After every row comes roughly how far along a hidden order it lies, from 0 to 12.
In the rows, 128 means zero.
[116 158 102 141 143 114 140 196 218 131 128 113 132 135 138 140 143 215
  94 103 145 110 191 150 151 196 116 109  71 135] | 5
[120 144 128 133 149 148 113 177  86 128 103 126 121 125 135 123 134  82
  59 143 119 154 143 151 128 143 137 149 113 122] | 6
[132 142 115 132 130 125 158 108 160 128 109 108 124 132 123 176  98 144
 164 133 171  53  61 146 147 168 154 115 145 129] | 4
[ 97 125 123 139 154 163  97 223 177 120 151 113 115 127 127 149 135 179
 132 134 156 152  61 175 136 158 129 124 166 139] | 4
[113 101 129 131 146 124 101  49 127 139 109 147 122 123 130 124 108 164
  74 160 126  76 178 146 114 116 135 113 169 134] | 9
[152 129 128 131 121 114 156 224 126 120 126  99 124 137 130 158 110 156
 107 100 136  92  40 153 148 141 170 120  97 129] | 0
[108  78 129 129 135 153 156 173 135 137 118 124 136 133 124 174 126 162
 150  89 131 127 106 143 133 171  96 133 168 130] | 5
[122 122 129 135 137 218 161  79 116 131 112 125 118 119 133  60 124 138
 104 156 121 153 130  91 121 155  96 125  57 123] | 7
[119 129 124 135 149 143 119 179 192 122 143 110 126 130 113  86 149 145
 199 133 148 117 123 190 129 152 132 122 156 138] | 6
[126 144 127 132 148 167  74 117 177 123 135 129 131 126 128  78 130 135
 127 108 143 144 105 167 125 151 111 111  56 122] | 7
[122 151 120 130 158 155 136 134 110 129 137 128 125 138 125 148 126 108
 128 105 148 121 154  71 129 148 176 145 133 136] | 7
[122 125 124 128 158  91  87 109 125 117 144 118 133 139 126 149 130 109
 217 155 143 102  45 190 139 137  92 137 131 122] | 3
[121 138 117 132 130 158 147 143 137 145 102 116 135 132 148  93 104 131
 132 151 149  70  77  55 125 151 140 109 215 137] | 7
[106 129 137 132 138 149 154 183 173 122 102 112 121 129 136 171 120 135
 121 131 157 190 155 133 149 138 159 107 163 131] | 3
[134 142 113 139 126 189 128 123 170 129 153 110 130 133 141 208 142 106
  91 136 158 124  46 169 132 130 189 117  48 136] | 4
[130  75 136 127 128 117 135 102 143 123 135 134 128 140 131 152 131 125
 159  98  70 135  33 220 132  83  65 156  28 121] | 2
[133 103 134 128 137 122 133  55 201 123 168 126 138 123 119 185 144 159
 126 147 101 133  48 140 129 141 108 122  30 126] | 6
[117 153 117 128 114 152 108 140 118 136 135 124 129 126 140 142 132 143
 111 129 115 155 194 133 134 131 203 121 138 132] | 7
[145 106 123 132 129 138 114 166 177 122 145 115 123 124 123 160 133 166
 118 155 137 106 118 171 138 140  98 148 104 137] | 4
[140  98 118 129 130 162 131 134  85 132 144 123 120 135 127  93 117  90
  65 139 198 148 222 149 125 129  68 110   1 131] | 6
[111 178 126 133 129 121 158 164 113 120 150 122 121 138 142 141 106 144
 152  56 139 154  80 147 147 133 159 136  92 127] | 2
[113 119 117 131  99 113 189 112  83 126 112 115 128 129 121 157 126 133
 135 104 129 125  97 134 131 130  91 126 160 123] | 5
[127 150 130 132 142  87 120 206  88 129 124 127 121 135 130 160 114 138
  47 113 116  92  18 189 144 160 123 128  89 125] | 3
[120 148 119 139 126  99  99  90 218 124 105 136 119 128 129 116 117 112
 181 128 166 181 113  97 122 146  94 114 153 132] | 10
[114 142 134 136 137 102 100 146  99 125 135 130 123 134 133 186 114 154
 139  90  69 155  50  99 134 116 150 119  36 118] | 4
[110 109 122 137  92 136 103 217 171 147 146 111 129 132 143 168 156 144
  51 107 160 154 156 140 127 166 154 128 181 135] | 4
[128 144 116 136 136 129 167 173 174 119 140 130 122 135 133 105 129 120
 100 158 146 118 236 137 127 152 129 132  88 136] | 8
[135 136 124 126 124 138 116 107 104 114 124 126 126 128 124 107 121 187
  51 144 145 132 134 183 128 150 131 130 115 122] | 4
[122 129 132 126 155 112 114 121 156 127 176 127 128 119 118  52 154  97
  91 156 110 148 178 170 117 132  77 142  84 123] | 8
[128 177 138 131 142 153 102  19 116 125  96 128 130 120 124  99 164 136
 112 158 185 105 185 123 112 130 137 135  65 128] | 10
[168  87 123 133 133 194 212 191  85 117 126 122 132 138 113 202 130 150
 180 154 116 135 155 161 141 142  74 147 255 135] | 2
[109 160 117 133 140 150 101 197 137 131 138 114 135 136 141  95 134 135
 103 122 152  98 114 170 148 110 101 135 190 126] | 3
[162 142 131 133 115 126 225 181 138 119 145 130 129 135 125 141 130 156
  72 109 130 130  79 108 149 121 116 178 117 129] | 1
[147 100 100 136 118  94  62 255 124 137 115 102 133 139 136 212 119 147
 139  97 146 137 172 184 152 122 130 167 226 128] | 0
[125 175 120 126 102 136 147 158 180 141  96 109 131 131 122 151 113 174
 114  98 168 138  37 187 144 138 180 123 127 125] | 3
[130 129 120 134 129 152 160 156 111 131 123 116 124 132 127 167 131  92
 135 103 120  88  84 125 125 166 114 142 117 129] | 5
[156 107 128 127 120  58 133 163 112 125 148 125 131 128 139  96 103 143
 165 144 142 122  54 152 135 136 201 112 109 133] | 4
[120 135 127 133 109 180 142   1  86 133 121 131 125 131 121  89 136 138
 161 120 146 173  76  99 118 144 111 134  59 134] | 12
[149  93 101 130 138 105  93 251 163 124 117 134 122 132 130  68 159 112
 133 139 212  87 152 132 133 179 109 115 111 148] | 8
[ 95  98 127 131 148 166 109  27 137 124 115 125 128 127 130 152 127 123
 103 137 151 194  48 136 123 128 158 140 145 125] | 8
[105  73 129 128 137 102 151  64 165 140 100 123 127 125 143 105 123 114
  39 106 171 135  26 123 138 138 117 130  47 135] | 7
[126 169 120 129 111 118 119  65 181 127  96 117 128 135 146  99 139 114
 120  98 152 139 107 154 128 158 101 121 214 138] | 6
[ 98 155 112 137 125 133  94  61 131 128 113 132 123 127 128  49 124 121
 136 197 113 131 255  94 100 159 112  94  48 133] | 12
[149 161 130 123 124 126 120 191 119 144 142 116 118 133 127 152  82 151
  68 103  95 144 112 216 137  70 144 134 152 119] | 0
[132  93 124 131 121  83 107 140 131 118 134 124 129 137 118  39 116 124
 139 152 173 102 128 122 132 161 148 132 155 119] | 4
[125 170 121 130 117 174 149 171 122 126 130 129 121 130 140  87 148 134
 137 150 164 117 135  84 139 121 129 134 144 123] | 7
[140 153 130 136 133 176 119 120 132 148 131 123 123 133 131 171 117  97
  82  88 152 223  25 141 137 136 182 137  89 127] | 5
[124 142 119 134 131 162 119 136 166 124 161 129 132 124 127 106 138 123
 179 151 160 145 189  99 119 174  92 113  82 142] | 8
[110 143 125 132 144 113  89 142 203 116 105 113 121 129 136 222 147 199
 148 129 151 112 112  96 131 139 156 121 234 138] | 7
[138 116 119 139 138 108 130  76 215 123 113  96 130 135 126 124 107 145
  57 141 148 133  92  70 155 165 103 108  10 134] | 5
[131 118 131 127 131 214 130  64  94 123 125 120 130 129 124  64 159  96
 122 122 145 144  88 110 137 139 101 141  73 128] | 10
[142 114 131 130 153 152  80  35 112 134 126 136 137 123 130 131 163  91
 169 111 144 228 163 131 104 124 123 142  14 127] | 12
[124 153 117 137 130  96 130 137 221 130 112 108 121 134 138 232 120 172
  70 125 163 173 106 110 140 162  99 142 104 144] | 5
[109 130 122 129 152 187 158  73 149 109 176 135 124 122 128  94 139 136
 139 146 162 145 160 122 121 163 108 135 241 130] | 7
[134  97 125 134 115 167 141  98 230 118 112 137 129 125 139  41  98  86
 169 116  86 171 116 168 126 153 112 120 133 126] | 6
[128 107 146 123 158 134  89 170  78 133 111 147 120 125 120  83 109  90
 126 179  54 207 168  93 124 102 128 123 255 120] | 8
[133 118 123 125 100 158  67  92 155 129  97 140 128 119 133 157 140 132
  81 118 184 127 107 138 115 143 103 133  53 130] | 8
[133 139 123 124 124 116 130 196 111 118 134 125 124 124 132 142 129 141
  80 137 109 130  70 198 117 138 108 143 220 133] | 6
[142 127 127 132 138 112  84  68 162 133 121 126 128 122 123  66 152 158
  81 141 167 124 202  87 112 136  94 130  98 135] | 10
[138 123 128 131 149  95  85 106 174 130 120 129 128 128 136  82 151 135
 185 210 170 139 146  86 126 182 155 105 146 130] | 9
[113 137 130 132 138 130 128 126 120 140 147 129 140 127 121 157 102 125
  51 116 131  55 159  95 122 116 144 133 138 134] | 8
[120 159 131 125 118  86 116 137 125 128 118 131 128 135 130 139 114 178
 149 123 184 175 119 144 127 156 110 119 131 126] | 7
[118 146 118 130 141  83 123 112 179 128 129 120 125 126 143 116 134  89
 102 113 173 135  79  91 138 155  78 115 138 139] | 5
[120 127 133 129 139  63  90 156  60 124 109 119 140 127 138 160 116 101
 131 132  95  68 115 128 126 145 112 116 169 125] | 7
[121 103 125 123 150 113  66 176 136 144 142 125 130 118 131 117 121 111
 146 120 168 128  48 145 144 129 105 157 251 122] | 6
[119 141 120 130 140 122 121  91 100 129 128 119 118 132 122 122 138 128
  84 101 143 173 154 107 127 153 145 149 118 130] | 8
[143 144 119 138 142 197 110 120  68 128  96 136 123 132 127 131 123 127
 143  88 121 130  92  79 132 127 132 120 206 130] | 5
[125 113 125 142 118 163 123  76 186 123 156 123 125 124 131  98 140 139
 216 119 173 141 192  34 131 146 127 125 102 132] | 7
[138  96 130 129 122 183 158  29 127 123  95 126 130 125 139 169 119 180
 118 182 120 165 165  67 125 121 177 133 187 133] | 8
[107 127 117 138 140 141  87 222 176 130 143  95 115 135 135 115 131 207
  68 118 193  99   1 131 155 168 120 157  90 137] | 0
[ 95 152 117 132 128 163 136  89 164 135 131 123 124 132 123 142 131  93
 197 126 180 167 134 121 142 142  77 123  46 128] | 7
[122  83 129 131 147 111 112  67  95 127 153 130 132 126 125  40 138 105
  71 132 149 158 128 132 115 141 106 137 205 139] | 10
[133 134 118 143 114 121 138 150 152 124 124 111 127 127 131 134 102 108
  97 124 129 156 111 118 143 139  89 121  87 130] | 3
[169  83 136 138 129 132 124 120 184 123 140 116 125 130 118  97 101  93
  78  95  74 190 105 102 136 146 109 143  94 124] | 8
[106 138 126 131 137 158  80  12 196 117 143 126 127 132 126  92 135  87
 131 141 137  90 213  91 122 157  90 135 125 127] | 8
[108 156 122 139 151 176  94  80 197 135 155 129 123 124 127 154 137 104
  67 123 161  97 184 171 113 169  88 143  63 125] | 10
[153 125 142 119 139  54 177 114 110 125 133 139 134 125 139 214 131 121
  70  92 102 148  65 142 118  78 124 130 162 125] | 4
[129 102 120 123 133 164 118 168 125 119 124 121 126 140 125 169 128 186
 182 118 127 120 120 151 145  98 137 128  90 129] | 2
[130 132 131 134 122 180 147 118 126 139 128 128 119 129 116  91 150 146
  95 131 149 135 164 106 123 168 102 136  80 138] | 9
[124 108 143 126 143  68 120 191 165 126 134 132 124 139 138 145 132 163
  99  87  99 118 163 186 129 129 121  99 144 114] | 4
[167 125 132 127 118 145 112 137 163 132 127 131 137 133 124 113 141 116
 107 126 172 133 142  94 125 118 108 108 188 130] | 3
[128 103 113 136 120 193 110 237 133 137 150 124 123 133 119 133 103  93
 113  91 164 114 103 166 125 164  57 106 155 142] | 6
[131 125 123 123 128 107 133  50 173 122 112 129 137 128 136 118 168 153
 103 166 157 173  91 118 124 159 156 123  91 124] | 10
[125 191 119 127 133 230 111   1 132 125  98 135 131 119 141  62 151 159
 163 138 112 181  96 116 112 144 121 126  66 138] | 9
[153 144 127 123 147  71  89 200 183 141 120 121 131 135 145 139 119 155
 117 125 158 161 189 170 136 130  87 148 113 131] | 3
